[   8  -98  -74   -1 -197   -9  104   86 -376  -35 -597  124  132   -3
  -40 -340  -90  -41  133  233   37  168   95  290  -11 -243   18  214
   35 -166   54   16  -46  182   -7 -127] -> [50]
[ -56 -113 -148   -5 -118   98   56 -117  318  -84 -148  104  -86   84
   16  111   91  -49   63 -174   28  -49  -23  -87 -121   51  -30 -141
   52  161  233 -180   26  -44  216  189] -> [38]
[ 194  171 -146   15  111  -63   64  113 -339  146  162 -114 -233  260
  -29   87 -355  203   26  228   85   88   92  183  397 -192  150 -189
 -126  -20 -187   43  -69  181 -225 -217] -> [39]
[ -22  141  -94  -52   36   73   13   43   35   16  129 -134 -303  175
  -81   99 -136   55  -31  148   88 -114   63  -77   83   55  -20 -103
   33  311   -3   48 -118   66   71  -89] -> [50]
[ -76  -20  152  139  -11   20  -15  -69    9    3  -11 -198  125 -158
  134   11   -7  -22 -107   65 -129 -138  -71  -13 -158  -97  -43  162
  193  -71   64   19   -1    6  231   58] -> [40]
[  58 -134   32  121 -122  -72  -50  -19  -12    1 -255    3  127  -45
  116  -52  -78   48    7 -117  -36   88  -21   97   28 -223   49  -91
  107 -116   20  -95  -28  -19  153   58] -> [49]
[  38  -23 -122  111  -42  -50  -32  135 -268  124 -302   25   84  120
  -11  -55 -323   11    7   94  -68  154  -34  153  176 -316  123  -67
    1  -60 -162  -82  -37  146   -3  -78] -> [39]
[ 170   22 -110  117    1  -68  -19   22 -222  139   23   -5  -86  175
   92  121 -235  130   29   59   14  143   22  181  244 -210  169 -179
  -81 -165 -110 -120   38   73 -151  -89] -> [50]
[ -17  -73  -46  120 -125   17  -56  -48   30   31 -152   26   26   28
   91   81  -58  -39    0  -42  -20   19  -40   39  -74  -95   42  -34
   76  -43   60 -168   38   -6   99   51] -> [50]
[ -10   34   72   83  115   39  -23  -53   72   58  155 -193 -107   27
  111  126  -51   69 -115   54 -154  -89  -63  -83    8  -47   22  -43
   91   63  -30   19    1  -25  198   50] -> [40]
[  57   -4 -190  151  -45   46  -51 -213  350   22  314  -35 -108  120
  192  415    2   38  -69 -291  115  -69 -109 -113   20   54  -11 -421
    0  129  212 -299  105 -128   62  183] -> [49]
[ 280  -13  220  107   59 -243  -32   64 -192   82   89 -204   -4  -38
  131   -6 -287  322    5  -61  -47   88   90  210  356 -357  195 -177
   77 -305 -251  102 -146   30   17  -82] -> [49]
[  12   15  118   62   59  -26   40   60 -223   69  -96 -145   11  -24
   40  -76 -167   65  -25  213 -165   -7   13  110   38 -198   85  171
   87 -145 -133   99  -44  114  100  -64] -> [40]
[  97   37  128  -22  -18 -142   84  145 -237  -48 -187 -214   85 -105
  -57 -256 -277  167   13  102   57  -19  113  172  221 -308   -7   12
  159  -20 -114  241 -279  159  130 -132] -> [49]
[  48    0  115   -9  -25  -48  -17   89 -125   29 -135  -79 -149   47
  -28  -74 -152  110   41  136  -48   15  111   89   74 -132  103   67
   91  -40 -140   86 -128   65  103 -100] -> [50]
[ 163  -36 -175  -59  -49  -13  102   77 -270  122 -217  241 -311  341
  -65   57 -214  115  242  178  -18  253  159  273  193 -133  313  -23
 -192 -248 -183 -134   61  157 -219 -109] -> [49]
[  69   50  -31   95    1  -39  -37  -10    7   35  106 -156  -40   41
   74  101 -164  100  -71  -39   61  -40  -16    8  144 -128    0 -208
   70   88    4  -27  -78   14   72  -18] -> [50]
[ -58   12   24  195   31   47  -92 -133  192   36  212 -220   60  -64
  196  213   -2  -12 -190  -92  -66 -158 -155 -146  -86  -30  -77 -123
  144  116  130 -100   45  -85  220  119] -> [53]
[  78  -98  184  233 -101 -150  -77   20 -230   69 -210 -118  303 -182
  177  -72 -186   53  -33  -10 -114   54  -39  211   26 -363   98  102
  167 -373  -90  -42  -19   46   84  -15] -> [39]
[ 115  -72   94 -143  -42  -26  132   48 -108  -30 -219   84 -305  122
  -78 -116  -17  166  224  164  -43   74  233  182   59  -51  186  146
   -9 -185  -79   93  -76   87   31  -74] -> [38]
[  22  -48  -25  -61 -119  -11   86  128 -363  -46 -515   33    5   26
  -79 -389  -81   34   99  286   43  137  139  223   66 -204  -12  169
   46  -22   15  139 -127  164   41 -185] -> [50]
[-202  -96  -27   17 -157  151  -58    3   39  -22 -407   84  -66   39
  -31 -100   91 -174   11  159  -94  -24   -5  -58 -296   45  -40  233
  125  150  114  -79   16   12  243   13] -> [39]
[ -54   -4  -23  190  -69   65 -101 -127  132   88  146  -48  -46   38
  156  319  -25  -68  -64  -35  -55 -100  -92  -49 -165   22   59   -5
   74  -57   75 -241  130  -50   66   90] -> [39]
[ -24 -101  -34  185  -90    8  -51  -29 -137   64 -256    3  192  -33
  144  -35  -60  -58  -45   41 -104   77  -96   98  -62 -209   26   52
   71 -145   55 -135   84   34   86   25] -> [53]
[ 143  -47  -64  -33 -110  -35  184  -18 -206    8 -171  133 -107  106
   -3    5 -106   93  227  116   51  106  154  299   66 -129  186   93
  -71 -339    4  -74   35  151 -148  -43] -> [38]
[  48    9  -27   46   -5  -28   61  112 -393   87 -257  -30   20   69
  -10 -156 -214   47   40  283  -72  114   50  217  119 -252  103  142
   -5 -160 -118   56  -28  186  -51 -155] -> [53]
[-202  -98 -136  140 -100  236 -120 -243  372  -22   -3   31  -89   57
  186  214  310 -188 -129  -74  -53 -109 -163 -253 -370  228 -145  -53
   85  274  371 -271  202 -182  268  193] -> [53]
[  14   52 -100  103   50   46    0  -59  -30   39  105 -150  -29   62
  111   70  -51   44 -111   64   20  -37  -67  -24   77  -68  -63 -145
   22  130  109  -26   17   19   62  -14] -> [53]
[  23   25  -99  -64  -70   36  109  -16   11  -64  -75  -22 -147   83
  -45  -18  -57   51   66   60  130  -37   91   53   39  -13  -27  -63
   32  121  108   14  -89   78   63  -25] -> [49]
[ -87   64  -60   41 -106  120   26 -171  218 -113  149 -155  -78  -51
   82  112  144  -52  -76    0  191 -231   -6 -108 -186  160 -210  -40
  141  257  353  -44  -21  -48  157   46] -> [50]
[ -81   71 -144  131  -20  105    3 -108   78   27  145 -126   10   33
   98  197  -38  -75 -109   35   49 -138 -109  -72  -85   15  -92  -72
   59  155  186 -129   65   24   71   50] -> [53]
[  83  138  -36  -96   -2  -10  143   79 -260  -37  -20 -146 -188   78
  -91 -141 -151  134   57  286  172  -38  175  155  175  -75  -28   38
   17   83   14  193 -171  174  -57 -212] -> [50]
[ -57  -39   30  -16 -109   52   10  -25  115  -37 -124    3 -146   33
  -19   45  -14  -15   56   26   -7  -74   61  -10 -137   24   34   76
  112   51   45  -47  -53   10  177   38] -> [49]
[   4   35  169  120   38  -29 -120  -22   85   38  166 -259  -67  -56
  110   98  -71   92 -134   -1  -65 -139  -23  -87    6  -65   -7  -48
  176   77  -32   48  -87  -58  212   -5] -> [39]
[-127 -181  231  209  -46   67 -148 -243  367 -100  -50 -211  203 -286
  321  -19  338  -48 -232 -204 -183 -153 -184 -220 -321    7 -209   -3
  307   92  316  -43   58 -259  522  249] -> [40]
[  28   37  -94   70   23   65    7 -241  572  -55  497 -153 -205   65
  139  467   73   80  -75 -347  117 -255  -76 -239  -16  167  -69 -413
   75  260  266 -188   18 -157  199  250] -> [38]
[-134 -189  -88   87 -154  166   25 -111  -76   23 -461  226   36   52
  113  -64  186 -187   69  170 -196  122  -59   88 -333   -8   50  286
    7 -181  173 -216  235   12  111   88] -> [40]

[ -26   80 -101   -6  207   26 -202 -174  284 -348 -243  210  144 -144
  184  -62 -251   44  202  -58   75  134  108  -39   93   55 -136 -195
   96   65 -235 -171 -179  260   77  153] -> [3]
[ -58  595    2 -237  -44  -23  -75  111  276 -201 -134  -13 -117   72
  247 -359 -211   59  177  -84 -230 -280  -59  194  102   22 -144  161
   83  -33  317 -223  502  -65  114  -69] -> [5]
[ -81  164  -75  -35  209   67 -201 -125  278 -305 -317  241  202 -112
  122  -93 -276   18  240  -37    5  159  162  -73   71   86 -104 -232
  152  142 -143 -114  -92  236   75  119] -> [3]
[ -11 -271 -123   48   71  -33 -183   32   77 -251 -423  171  195  -48
   30 -151   -7  -10  423  107 -186  179  150  -15  215   16  -33 -310
  129  393 -129 -344   96  182  129   55] -> [24]
[ 141   80  152   60 -270 -151   81  -71  -16  277 -106   53 -296   23
 -144   13  239   84 -193   11  -54   -4   68  -17    6  188 -207  -65
    1  -55   93  163 -134  -51 -173 -306] -> [3]
[ 126 -124   -1   47 -322  -92  220  -82 -131  383   39   51 -119    6
 -151   67  345   -3 -277  -36  -95  -78  -47  -37   22  -42 -194  -23
 -110    1 -142   -3 -230 -140    8 -159] -> [21]
[ 196  305  104 -190 -260   82  -39   60  -19 -138 -181   69 -302    4
  114 -220   25   -5   35 -183 -321 -262  -24   71  184  -10  -61  -84
  139   69  272 -125  403  -37  284 -155] -> [6]
[ 131   69   14 -119 -191  -23    4  202  -24 -229 -176  -19 -274   48
  125 -304   28    8  192  -15 -325 -259  -14  165  350  -61  -20  -19
  111  106  239 -343  640 -114  229 -104] -> [24]
[   7 -229 -197  -51  179 -139  286 -142  197 -198  454  -79  155   -1
  224  313 -339   49 -140   71  186   58  -75  -79  -94 -227 -170  249
 -363 -418 -232   22  -66   37 -219  119] -> [12]
[  42 -171  -76   77   92  126  -80 -104   22 -254 -305  286   62 -177
  -10  -55  -74  -49   98  -34    9  127  197 -111  311    7  -25 -372
  206  180 -332 -193  -96  129  212  149] -> [23]
[  37 -356 -141  -34  147 -110  294 -103   82 -184  402  -53  118   -5
  162  336 -291   10 -138  108  148  115  -15 -137  -53 -217 -119  128
 -305 -354 -193  110  -31   25 -224   66] -> [12]
[  73  244   56   22 -219  -96  142 -106  100  319  -70   83 -114   47
 -198   44  136   90 -210  -27  -78  -20   77  -47  -67  153 -208   39
  -50  -59   48  104 -116  -51 -118 -230] -> [23]
[ 188 -271 -131  -75    9  -97  267 -201  103 -106  392  -51  111   18
  119  437 -201   49 -165  -13   30   85  -68 -162 -207 -205 -145  156
 -394 -307 -126  113 -108  128 -135  -14] -> [23]
[ -43 -165 -134    7  108  -38 -215   14  155 -275 -404  159  239  -37
   89 -160  -76    4  449   87 -176  172  121   -2  144   20  -58 -261
  106  363  -94 -332   83  213  116   67] -> [24]
[ 206  307   74 -165 -250   83   -3   45   -7 -159 -134   60 -346  -23
  128 -234   26    5  -19 -200 -266 -319  -45  105  250  -36  -73  -38
  128    0  185 -201  395  -74  315 -104] -> [6]
[-197  -76 -158  -50  106  200   28   -4   12   -2 -282  298  460  -68
 -104  -57  -99 -167  147   14 -165  166  180 -205  109 -107   -4 -330
  159  367 -254 -112  -45   20  225  170] -> [21]
[ -88    8  -28  -35  184  -53 -296  -72  222 -320 -338  160  151  -87
  251 -151 -184   20  359   47   -7  198   89   -7   28   94 -145 -270
  129  189  -59  -88 -138  259  -34   41] -> [5]
[ 129 -320  -85  -49   46 -100  285 -139   56 -102  361  -40   81   21
   81  410 -223   27 -162   65   66  138    1 -187 -144 -166 -117   91
 -322 -305  -95  200  -55   76 -215  -38] -> [3]
[  45  319   17 -177 -108  -43  -50  138  128 -235 -123  -32 -235   43
  238 -328  -94   40  159  -55 -230 -274  -63  194  220  -21 -105   77
   86  -14  256 -260  510  -86  147  -82] -> [11]
[  76  -80    6   86 -224 -216   89    6    6  216  -86   -7 -185   43
  -75  -84  264   83  -54   85  -78  -49   -4   86  107   77 -201   22
  -57   11  -21 -125  -34  -97 -115 -193] -> [11]
[   7 -589 -184    4  103  -70  390   26  -74 -109  336  -34  208   39
    9  322 -195  -64  -73  210   17  154   54 -182   71 -285  -12   42
 -262 -180 -201   31  168  -74 -154   68] -> [11]
[  92 -144 -225 -123   53  -42  316 -208  178  -52  418  -25  304   40
   88  433 -276   25 -159  -35   -9   66  -78 -181 -267 -262 -144  234
 -423 -274 -171   52  -92  106  -71   68] -> [6]
[  88 -120 -181 -168  -12  -71  302 -186  155   50  400  -50  341   98
   74  447 -222   16 -129  -23  -94   88 -102 -200 -396 -243 -158  231
 -459 -212  -41  147 -101  116 -121  -23] -> [6]
[-132   45   11  -60  195   42 -212  -37  175 -239 -372  227  247  -52
   85  -71 -250  -31  318   76  -73  280  217 -145  -12  118  -68 -346
  187  245   25   85  -35  229  -55   -3] -> [12]
[  31  108   43   76 -175  -55  264  -48    7  319   -8  103 -137   25
 -273   60  113   41 -297   39   -5  -10  140  -82   87  109 -150    8
   -1 -115  -48  114  -32 -166 -129 -173] -> [3]
[ 127  319  150 -178 -120  -38 -169   90   83 -336 -171  -12 -422  -23
  334 -331  -85   50  139 -105 -164 -250  -57  184  227   54 -124  -54
  168  -59  310 -115  395   -8  108 -145] -> [12]
[ -41 -327  -46  -32    5  125  -92   -2 -133  -78 -328  251  266  -92
   -2  -37   50 -162  212   24 -196  208  129 -188  108  -90   -8 -475
  165  415 -171  -36 -116  106  189   53] -> [21]
[ 117  100   43 -165 -263  152  132  151 -186  -53  -89   78 -242  -14
   42 -234   85 -115  -70 -135 -315 -304  -24   36  336 -159    0 -115
  160   87  116 -172  464 -226  363  -56] -> [21]
[  71  449   53 -192  -66  -70 -196   60  224 -363 -141  -36 -333  -21
  411 -394 -139   90  184 -135 -135 -316 -130  268  205   24 -176   83
  108  -91  237 -281  369    6  145  -55] -> [5]
[  54 -484 -218  -44   26 -124  348   23   18  -53  288  -78  287  122
  -20  334 -157  -11   42  189 -138  138   14 -151  -79 -260  -36  137
 -355  -80  -60  -48  242    3 -135   -9] -> [24]
[  68  277  -41   14 -235  -76  175 -153  128  351   -7   81  -45   28
 -172   29  168   84 -252  -94  -73 -109   -4   -5  -60   68 -239  126
 -110  -66  -91  -58 -188  -70    1 -130] -> [6]
[ 178 -532 -238  -26   12 -231  212  -81   95 -195  328 -146  167   71
  178  328 -109   75   91  112  -63   84 -123  -38 -102 -268 -127  194
 -447 -155 -135 -187   68  135 -120   17] -> [24]
[ -42   91   -5   73 -129 -139  197    3   58  239   -4   31 -139   25
 -113  -84  118   58 -185   81   28  -74   50   49  143   73 -193   80
  -14 -120  -81  -43  -12 -194 -140 -111] -> [5]
[  38 -167   20  129 -217 -153  228   56 -109  271  -40   27 -215   28
 -186  -64  267   26 -178  131  -33  -47   72   28  237   48 -139  -25
    2  -31  -90  -64   36 -227 -116 -163] -> [11]
[  11  342   71 -157  -56   38   -1  139   78 -254 -118   34 -286   -4
  189 -320 -163    0   54  -57 -146 -253   21  130  310    2  -67   -3
  187  -78  214 -140  512 -138  135  -54] -> [12]

[ 188  -53   75  324  -91  180  -68  193   86 -161  168  294   39 -138
 -178  -85  -34 -122 -111  376  -15   44 -106  444 -280  196 -126  147
  110  133  -39    5  211  -62 -281  141] -> (61)
[-129   29  -49   47   12   47  -32  153   45 -127   89  202  -17  -91
   14  -80 -112 -105    3    3  225  -72   -7   46 -234  100    4   22
   10   71 -175  -88 -120 -104  -37  169] -> (61)
[ -50   -2  -54 -137 -137 -245 -116 -224 -232  300  648 -125 -454  393
 -196 -336  -87 -146 -492 -156 -332 -508  -33 -107  313  186  265 -216
 -390 -596  365  408  716 -511  349  196] -> (63)
[-170  217  -94 -100 -170   30   12   37  145 -125  -87  -82  -51   20
   45  219  -25    8  146 -125  198  -94  -15 -190 -111  -39 -101  -75
   28  169 -164  -60 -291   51   90   85] -> (61)
[  89  121   63  119 -215  204  122  196  163 -180 -215  -22 -113 -106
  -76  383  185  -73  253  212   36  112 -140 -120 -221 -187 -330   51
  253  480 -250 -250 -303  318 -190   -4] -> (68)
[-212   80  -70 -176  -22  -82   58  -11 -140  -35   41 -207 -329  310
  116    5 -146 -149   -4 -204   47 -262  100 -467   84  -85  102 -168
  -92  -94  -71   -1  -28  -70  364   87] -> (68)
[  45   51   22  -94  -49 -127  -94  -86  -58  124  349  -51 -239   48
 -400 -146  139   30 -378  -55 -225 -298  -72   64  171  159  -28  -59
 -197 -262  485   87  393 -375   37  154] -> (56)
[ 261  113  -55  191 -183   75  -70   10  237 -102  -66  -43   27  -27
 -247  193   55   52 -233  351 -165  116  -70  277  -25  314 -241  105
  -18   77  352   42  206  109 -137   63] -> (52)
[-203  176 -141  -79 -178   29   57   18  146   -8   -7   -5 -124   15
  132  117  -39 -113  145 -143  190 -133 -101 -243 -157   47  -78  -61
  -74  144 -305  -38 -296   60   84  153] -> (66)
[ 120  -16  159  170  -96  124   19   67 -150 -225  131  -49 -121  244
  -79  -46 -184 -168  -76  182 -159 -156   30  100  -84   37  -60    4
  107   15    6  120  319 -134   54   84] -> (66)
[  19  110  -54  -17   35  -18  -35  -33  111  -83  -21  -25   26  -52
 -216  -42   -7   48 -244   -9  -29  -99  -19  112  -27  373 -178   74
 -153  -40  371  -49   58 -171  -25  186] -> (52)
[ 165   -2  100  285  -55  170  -68  -17  -81 -292  135  -20   60  296
  -52 -273 -347 -147 -204  244 -146 -190   86  422 -105  376  -49   88
   -8 -110  167  298  509 -251   74  178] -> (61)
[-164   66  -73 -183   37 -157  -80  -57  -27  147  339   61 -194  -39
 -242 -249   66   -4 -283 -248   12 -346  -69  -38   61  205   41  -67
 -273 -253  274   11  139 -419   78  237] -> (56)
[ 115  334  -99   -1 -486   82   34 -276  245   59  -11 -402 -168  300
  -99  240   93    9  -25   17 -277 -239 -184  -48  140  209 -295  -65
 -169   54  166  313  182   91  149  101] -> (68)
[ 328  -26  -22  195 -127  -29  -89  113  128    7   74   55 -140  -81
 -347  245  139   10 -371  471 -257  220  -72  177   41  163 -120   62
   21  -12  411  -53  329  130 -185  -11] -> (52)
[  60   13   74  244 -145  220   34  318   86 -323 -114  181   15  -89
   64  281  -93 -140  225  328  179  199  -18   64 -365 -160 -127   62
  347  400 -422 -169 -214  252 -183   -5] -> (63)
[  92 -294   59  204  291  -41  -89  427 -217 -236   94  321 -162  -59
  -83  -43 -205 -188 -271  419   94  238  222   26 -143  -75  232   40
  212  -58   56 -281  177    5  -55  -16] -> (52)
[ -61  147  -94  120  -93  164    1  205  198 -372 -330    8  112   -4
  182  299 -190  -30  220  171  311  175  107  -30 -266   -5 -112   35
  218  338 -276 -143 -365  290   15   13] -> (56)
[-209  368 -142 -281 -325  -71   38 -360  144  167  154 -349 -174  245
  -66   -5   46   31  -48 -451 -106 -519 -182 -228  140  270 -182 -145
 -376 -132  143  281   19 -269  278  251] -> (66)
[-255  167  -75 -275 -102  -85  102   10  -44    0  -58 -251 -349  182
   70  230   38  -73  141 -281  100 -214   19 -625   71 -258  -12 -196
  -24   77 -152 -142 -291   51  292   40] -> (68)
[-174   86   84  -90  -23   44   65  101 -138 -254  -22 -104 -121  175
   59   94 -171  -98  131 -149  118 -187   93 -267 -112 -164  -18  -92
  131  106 -189  -76 -143 -101  178   67] -> (63)
[  51 -155   89  278  -18  175   49  467  -74 -317  -65  280 -138  -56
  150  241 -162 -277  198  431  205  279   65  -93 -365 -321   52   29
  415  353 -547 -278 -183  319 -136  -61] -> (66)
[-115  -37   50   81    6   93   39  339 -100 -335  -92  112 -106   59
  188  224 -229 -178  212  144  270  114  146 -234 -263 -312   91  -59
  325  244 -452 -212 -255  166   61  -33] -> (63)
[   1   83   20  109 -180  149   64  149   71 -188  -71   15  -88   38
   57  213  -59 -138  164  142   77   15  -54  -83 -213  -74 -139    3
  161  273 -295  -73 -156  160  -36   51] -> (66)
[ 258   87   51  251 -267  197   31   -7  143  -69   30  -55 -101   74
 -182   62   84 -108  -63  319 -235  -57 -174  235  -92  209 -298  100
   13  170   88  107  253   78 -142  111] -> (68)
[ -95   23  -63  -54  -56 -108  -83  -36 -135    0  284  -73 -242  294
   -8 -151 -205 -119 -228  -58  -44 -269   94 -106  101   83  196 -141
 -146 -290  113  202  321 -252  291  123] -> (61)
[ -76 -116  -36   89   61   20   39  287 -118 -130    5  121 -286   87
  157   51 -150 -262   47  181  162   69  105 -292 -148 -187  146  -55
  137   95 -317 -198  -93  162  100   17] -> (68)
[ -58 -200   11 -110  331 -259  -98  111 -234  145  425  253 -269 -131
 -367 -367   26  -86 -560  -56  -80 -186   30  -25   72  228  177   -8
 -245 -398  484 -176  334 -493   -8  211] -> (52)
[ 169 -243  154  307  245  139   -5  580  -68 -433 -191  389   18 -300
 -109  234  -78 -131   -6  554  200  461  148  103 -373 -197  -38  161
  474  360 -142 -523 -180  250 -328  -80] -> (52)
[ 183  -95    8  255 -154   43 -110  190   37   26  334  280 -169  -88
 -202  -22   38 -142 -219  396  -86   56 -108  272 -127   55   38   32
   55  -23   -4   47  334  -26 -194   74] -> (61)
[-120  138  -84    4 -227   87   76  186  156 -111 -123   30 -142  -46
  146  378   12 -114  272   59  219   85  -79 -301 -223 -217  -97  -62
  164  341 -464 -176 -414  305  -14   12] -> (66)
[ -87    3  -15 -158  161 -150  -13  113  -66  -51   21    6 -165  -73
 -209   70   36   20 -230  -78   35  -45   68 -228   33   32   -7  -40
  -47  -71  289 -255  -59 -145   48   80] -> (52)
[  69   84   66   53 -206   41  -16  -15  -35  -68  193  -87 -161  170
 -152   44  -29  -70  -99   75 -158 -191  -55   39   -2   27  -74  -54
    8  -25   72  146  261 -134   49   86] -> (63)
